The rows lie along a hidden order. The number after each row says roughly how far along it the row is, from 0 to 10. A new part has a new order.
[-1.46 -2.11 -5.39 -0.20  0.12 -1.02  1.61 -0.97 -1.58 -0.68 -1.60  0.70
  0.24  0.10  1.96 -0.71 -0.86 -0.64  3.13] => 5
[-0.65  0.33 -6.18  0.61  0.96  0.57  1.86 -1.05  1.96  4.24 -1.07 -0.26
 -0.41 -2.30  2.79 -0.09 -2.25  1.07  3.71] => 0
[-0.79  1.61 -1.60  0.27 -0.88  0.35 -0.63 -1.41 -1.43 -0.51 -0.90  0.97
 -0.27 -0.21  0.87 -1.03 -0.17 -1.58  2.32] => 9
[-0.50  0.37 -3.72  0.09 -0.78 -1.06  0.83 -0.89 -0.43  1.01 -1.20  0.01
  0.16 -1.19  1.06 -0.34 -0.70 -1.59  2.49] => 6
[-0.48 -0.53 -0.06 -0.61 -0.10 -1.55  0.33 -1.07 -0.63  0.72 -1.48  0.75
 -0.59  1.95 -1.86 -0.16 -1.37  1.95  2.31] => 3
[ 1.20  3.53 -5.20 -0.56 -0.84  1.65 -2.21 -0.87  0.32  2.06  1.58 -0.93
 -0.05 -3.15 -3.39 -1.32 -0.31 -2.38  1.77] => 2
[ 0.75 -1.27 -1.63 -0.97  0.43 -0.49  0.50  0.06 -1.52  0.14 -0.50  1.49
  0.51  1.69 -0.12 -0.35 -0.82  1.37  2.17] => 8
[-1.16 -0.92 -2.27 -0.24  0.49 -1.37  1.28 -0.70 -0.46  0.34 -1.28 -0.58
  0.06  0.74 -2.56 -0.20 -1.70  1.65  2.63] => 4
[ 1.96  0.74 -0.16 -0.89 -0.68  0.18 -0.54  0.28 -1.82 -1.22 -1.56  1.99
 -0.23  0.05  1.37 -1.58  1.09 -2.60  1.34] => 10
[-3.04  1.39 -3.72  1.67 -0.67 -0.16 -0.27 -1.82 -0.94 -0.37 -1.15 -1.65
 -0.74 -1.81 -1.93 -0.27 -0.73 -1.43  1.92] => 7
[ 0.10  0.75 -6.80 -0.10  0.59  1.21 -0.17 -0.99 -0.15  1.83 -0.46  0.11
 -0.62 -1.56 -0.29 -1.24 -1.10 -0.35  2.81] => 1
[ 0.80 -3.63 -2.23 -1.73  0.61 -2.63  4.49 -0.42  0.84  1.80 -3.44  3.31
  0.52  1.61  7.30 -0.46 -1.52  1.13  4.70] => 1
[-1.39  0.81 -1.53  0.61 -0.87 -0.05 -0.43 -1.19 -1.03 -0.35 -0.56  0.43
 -0.31 -0.43  0.67 -0.36 -0.24 -1.07  1.41] => 8
[-0.87  2.33 -2.44  1.18 -0.44  0.52 -0.37 -1.37  0.30  1.65 -0.74 -0.63
 -0.84 -1.68 -1.39 -0.25 -1.02 -0.45  1.97] => 6

Next part:
[-9.99 -0.05  0.98 -1.09  0.21  0.34  2.82 -1.01  9.46 -0.03 -0.64 -2.33
 -2.23  0.77 -0.48 -0.08 -0.52 -0.36  3.36  3.45 -8.69 -2.83  3.24 -0.14
 -0.07 -1.59  2.46] => 10
[-2.60 -0.56 -1.30 -0.02 -1.31  0.20 -0.28  0.10  0.70  0.43 -0.57  1.27
  1.64  0.14  0.25  1.10  1.06 -0.21 -1.25  0.12 -3.63 -1.23  1.29 -0.21
 -0.22 -1.22 -2.33] => 0
[ 6.39 -2.50  0.13 -0.35  0.53 -0.07  0.24  1.94  1.62  0.10  1.21 -1.66
  1.36  0.36 -0.34  3.80 -0.59  1.43 -0.17  2.00  0.56 -1.03  0.99  0.01
 -0.18 -1.69 -0.88] => 1
[-8.60  0.83 -1.58  0.32 -0.54  0.05 -0.67 -0.03  0.07  0.08 -0.33  2.39
  1.39 -0.42  0.60  1.29 -0.50  0.02 -1.64  0.85 -5.61 -0.69  0.65 -0.19
 -0.12 -0.88 -2.54] => 0
[-3.93 -1.79 -0.49 -0.97 -0.12  0.25  1.04  0.16  3.49  0.19  0.26 -1.73
  0.45  0.64 -0.33  2.98  0.80  0.35  0.33  2.39 -5.89 -1.92  2.00 -0.32
 -0.26 -2.30 -1.14] => 1
[-0.92 -1.05 -1.11 -0.08 -1.19  0.33 -0.13  0.00  1.84  0.67 -0.44  1.96
  2.67  0.11  0.98  2.12  1.63  0.14 -1.75  0.39 -4.46 -1.24  1.72 -0.59
 -0.38 -1.59 -1.92] => 0
[ 1.00 -0.41 -0.88 -0.53 -1.39  0.29 -0.98 -1.08  0.18  0.28 -0.39 -1.32
 -1.19  0.41 -0.66  0.53 -1.08 -0.45 -0.41 -0.20 -0.31 -3.00  0.03 -0.37
 -0.08 -1.26  2.51] => 9
[ 1.75  1.46 -0.26  0.36 -0.85  0.37 -0.48 -1.59 -1.05  0.26 -0.37  1.05
 -0.81 -0.13 -0.12 -0.53  2.37 -0.46 -0.56 -2.41  5.20  0.49 -1.85 -0.17
  0.03  1.36  0.94] => 9
[-0.29 -0.92 -1.50 -0.39 -1.12  0.07 -1.22  0.71  0.34  0.18 -0.15 -1.00
  1.78  0.04 -0.45  5.27 -1.66  0.10 -0.93  1.21 -5.39 -1.04  0.97 -0.27
 -0.19 -2.01 -1.35] => 0
[-1.99 -1.01 -0.41 -0.26  2.68  0.24  1.84  0.63  3.04  0.31  0.09  0.19
  2.22  0.11  1.19 -0.31  3.34  0.56 -1.62  1.02 -2.22  0.01  1.52  0.38
  0.00  0.57 -1.54] => 1
[ 2.56 -0.19 -0.69  0.18 -1.12  0.20  0.52  0.00  0.02  0.50 -0.46  1.39
  1.44  0.06  0.84 -0.93  2.02 -0.29 -1.89 -0.56 -1.49 -0.51  0.02 -0.38
 -0.09  0.19 -1.52] => 0
[ 2.02 -0.35 -0.58  0.27 -0.68  0.06 -0.35  0.57 -1.19  0.27 -0.19  0.59
  1.32 -0.15  0.29  0.27  0.45 -0.08 -1.57 -0.51  0.12 -0.35  0.18 -0.23
 -0.12 -0.56 -1.68] => 0
